Below are the code and all the weights of a small trained network. Each question names an input and a target symbol and asks about switching units off, where a switched-off unit gives its printed mean instead of its output.

import numpy as np


def w(rows, s, z=0):
    codes = np.array(rows[::2]) - 128.0
    scale = np.full(codes.shape[1], s)
    scale[-1] = z or s
    return codes * scale


def norm(h):
    return h / np.sqrt((h * h).mean(-1, keepdims=True) + 1e-5)


def f(y):
    return y / 2 * (1 + np.tanh(0.7978845608 * (y + 0.044715 * y**3)))


def softmax(a):
    e = np.exp(a - a.max(-1, keepdims=True))
    return e / e.sum(-1, keepdims=True)


def log_softmax(a):
    a = a - a.max(-1, keepdims=True)
    return a - np.log(np.exp(a).sum(-1, keepdims=True))


def net(x, mask):
    ids = ['αβδεθμξπστφω'.index(c) for c in x.split()]
    T = len(ids)
    res = E[ids] + P[:T]
    u = 0
    for l in range(3):
        q, k, v = (norm(res) @ M[l].T for M in (Q, K, V))
        z = softmax(np.where(np.tri(T) > 0, q @ k.T / 4**0.5, -1e9)) @ v
        res = res + np.where(mask[u], z, O[l][:, -1]) @ O[l][:, :-1]
        u += 1
        y = f(norm(res) @ A[l][:, :-1].T + A[l][:, -1])
        res = res + np.where(mask[u : u + 4], y, B[l][:, -1]) @ B[l][:, :-1]
        u += 4
    return log_softmax(norm(res)[-1] @ U[:, :-1].T + U[:, -1])


Q, K, V, O, A, B = {}, {}, {}, {}, {}, {}
E = w([
[173,156,98,124,83,89],'α',
[97,182,160,70,143,249],'β',
[142,135,131,59,155,113],'δ',
[111,200,143,90,122,96],'ε',
[98,120,130,143,154,122],'θ',
[44,135,112,112,162,141],'μ',
[208,111,112,48,100,177],'ξ',
[128,98,146,161,31,155],'π',
[116,132,77,230,131,90],'σ',
[150,104,78,153,143,169],'τ',
[91,78,176,168,177,144],'φ',
[190,131,183,139,163,134],'ω',
],0.015)
P = w([
[130,20,74,7,115,111],'0',
[102,59,97,28,133,158],'1',
[139,83,93,101,126,154],'2',
[121,148,111,136,114,167],'3',
[85,164,135,131,117,197],'4',
[86,210,110,166,107,178],'5',
[102,227,138,179,98,202],'6',
[99,246,141,178,82,227],'7',
],0.002)
Q[0] = w([
[90,220,188,142,140,160],'L0H1',
[245,166,135,178,138,131],'L0H1',
[187,175,104,193,91,197],'L0H1',
[63,85,156,115,180,107],'L0H1',
],0.012)
K[0] = w([
[159,221,197,204,190,171],'L0H1',
[168,102,184,146,2,152],'L0H1',
[101,131,123,205,24,219],'L0H1',
[71,145,157,44,220,90],'L0H1',
],0.0083)
V[0] = w([
[79,63,242,105,85,103],'L0H1',
[79,169,149,79,254,66],'L0H1',
[38,95,79,83,116,113],'L0H1',
[126,104,156,86,115,161],'L0H1',
],0.0045)
O[0] = w([
[124,253,214,174,201,200,10],'L0H1',
[243,140,103,248,84,200,193],'L0H1',
[120,166,44,171,115,210,125],'L0H1',
[111,172,161,103,109,170,98],'L0H1',
],0.0037,0.0013)
A[0] = w([
[198,50,142,109,104,162,70],'L0N1',
[68,99,150,176,216,13,47],'L0N2',
[85,29,61,109,79,172,3],'L0N3',
[203,48,61,191,3,31,35],'L0N4',
],0.0052,0.0053)
B[0] = w([
[105,160,132,37,109,177,79],'L0N1',
[79,186,90,255,114,219,70],'L0N2',
[51,80,175,94,212,114,88],'L0N3',
[124,107,31,111,95,31,253],'L0N4',
],0.0058,0.0015)
Q[1] = w([
[103,133,216,223,210,184],'L1H1',
[128,130,106,148,178,134],'L1H1',
[99,54,167,220,207,155],'L1H1',
[95,1,123,195,156,109],'L1H1',
],0.0072)
K[1] = w([
[134,113,152,136,179,153],'L1H1',
[126,141,151,107,150,135],'L1H1',
[144,118,142,132,244,138],'L1H1',
[152,143,84,148,246,99],'L1H1',
],0.013)
V[1] = w([
[113,96,136,113,79,161],'L1H1',
[171,175,91,124,72,146],'L1H1',
[98,135,164,93,188,94],'L1H1',
[130,83,177,169,3,160],'L1H1',
],0.0043)
O[1] = w([
[117,136,123,122,74,195,109],'L1H1',
[91,76,147,93,146,129,252],'L1H1',
[144,177,164,112,129,118,111],'L1H1',
[107,100,94,132,1,174,107],'L1H1',
],0.0052,0.002)
A[1] = w([
[92,164,119,174,241,141,57],'L1N1',
[195,102,98,210,117,185,1],'L1N2',
[79,254,196,137,163,21,19],'L1N3',
[139,108,143,165,185,57,37],'L1N4',
],0.0079,0.0049)
B[1] = w([
[135,135,110,22,43,113,144],'L1N1',
[135,228,127,96,16,125,127],'L1N2',
[67,131,235,2,135,96,253],'L1N3',
[129,159,126,142,69,205,116],'L1N4',
],0.0076,0.0056)
Q[2] = w([
[153,29,155,171,158,152],'L2H1',
[135,77,196,115,38,158],'L2H1',
[217,162,190,132,251,107],'L2H1',
[158,163,210,129,100,188],'L2H1',
],0.012)
K[2] = w([
[174,143,92,157,222,164],'L2H1',
[71,208,164,183,132,102],'L2H1',
[249,105,166,60,196,144],'L2H1',
[108,178,198,140,139,147],'L2H1',
],0.012)
V[2] = w([
[57,124,129,152,145,92],'L2H1',
[134,240,111,143,93,77],'L2H1',
[142,248,27,113,253,106],'L2H1',
[249,197,131,108,85,147],'L2H1',
],0.0047)
O[2] = w([
[82,102,123,103,103,141,149],'L2H1',
[133,178,92,69,52,103,247],'L2H1',
[47,253,34,232,207,44,90],'L2H1',
[217,196,110,109,127,98,150],'L2H1',
],0.0046,0.0011)
A[2] = w([
[140,67,157,158,75,175,53],'L2N1',
[160,112,171,144,147,161,140],'L2N2',
[101,146,124,250,106,100,5],'L2N3',
[68,133,121,139,93,130,73],'L2N4',
],0.016,0.011)
B[2] = w([
[65,106,103,68,50,143,216],'L2N1',
[131,106,113,179,91,102,248],'L2N2',
[79,178,129,236,119,102,228],'L2N3',
[114,168,3,10,127,150,118],'L2N4',
],0.012,0.0015)
U = w([
[153,87,73,102,104,1,13],'α',
[130,152,139,158,148,227,228],'β',
[186,185,96,120,221,138,139],'δ',
[63,151,203,85,148,78,207],'ε',
[187,235,124,133,60,142,43],'θ',
[54,171,25,64,150,166,2],'μ',
[206,72,109,52,140,177,68],'ξ',
[116,114,115,130,123,137,83],'π',
[31,167,111,212,108,112,212],'σ',
[100,39,106,131,199,150,228],'τ',
[77,53,135,137,47,155,125],'φ',
[198,87,191,189,127,113,181],'ω',
],0.0089,0.003)

Each question gives the input, a string of symbols that net reads in full, and the target symbol t.
The units are the heads (4 rows each of Q, K, V and O) and the neurons (one row each of A and B). Each row of codes is followed by its name. A weight is (code - 128) times the scale printed after its matrix; where a second scale follows, it is the last column's (O, A, B and U).
mask holds one flag per unit, layer by layer, with each layer's heads first. A switched-off unit (its flag False) gives its mean, the last column of its rows in O or B, instead of its output. The means were averaged over made-up inputs and are rounded, as every weight is.
A unit's drop is (log p(t) with every unit on - log p(t) with that unit switched off) / (log p(t) with every unit on - log p(t) with every unit switched off).
The circuit of an input: a set's keep is (log p(t) with only the set's units on - log p(t) with every unit switched off) / (log p(t) with every unit on - log p(t) with every unit switched off). Starting from the 12 units with the biggest drops (on a tie, the unit counted first), units are removed one at a time, each time the one whose removal leaves the highest keep (on an exact tie, the one counted first), for as long as the keep stays at least 0.8.
circuit, biggest first: the units of the circuit, biggest drop first
most important unit: the unit with the biggest drop
top k neurons: the k neurons with the biggest drops, biggest first
k most important neurons of layer l: the k neurons of layer l with the biggest drops, biggest first
drop of u: that unit's drop, to one decimal
input α ω α ε μ, target μ: most important unit : L1N3
input θ π β ε β σ ε ε, target μ: circuit, biggest first : [L1H1; L2N4]
input σ ε β, target β: circuit, biggest first : [L1N3; L2N1; L2N4]
input π ε ε ε ε, target θ: circuit, biggest first : [L1H1; L0H1; L1N3]
input ε α ω ε β π α, target φ: circuit, biggest first : [L1H1; L2H1]
input τ π ω ε θ ε ε ε, target θ: top 3 neurons : [L1N3; L2N1; L0N4]
input ε μ α π σ α, target μ: top 3 neurons : [L0N2; L1N1; L2N4]
input ε ω α ω ξ θ σ π, target μ: top 2 neurons : [L2N4; L0N2]
input α θ θ ε φ, target φ: 2 most important neurons of layer 2 : [L2N1; L2N2]
input α σ σ δ μ θ, target θ: top 2 neurons : [L1N2; L1N1]
input π π π θ, target φ: top 2 neurons : [L2N1; L1N3]
input ε ε π σ, target μ: 2 most important neurons of layer 1 : [L1N1; L1N4]
input α ε τ π σ ξ ε, target μ: top 2 neurons : [L0N2; L2N4]
input ε ε σ ε τ π π φ, target φ: most important unit : L2H1
input μ δ τ π β θ, target φ: top 2 neurons : [L1N3; L2N1]
input α δ σ μ μ, target μ: 2 most important neurons of layer 1 : [L1N1; L1N3]
input π ω σ, target ε: drop of L1N2 : 0.0
input μ ω α θ ε π σ, target μ: drop of L0H1 : 1.0
input π θ ε ε τ, target ξ: drop of L0H1 : 0.6
input α ε ε ε ε α ε τ, target τ: most important unit : L0H1
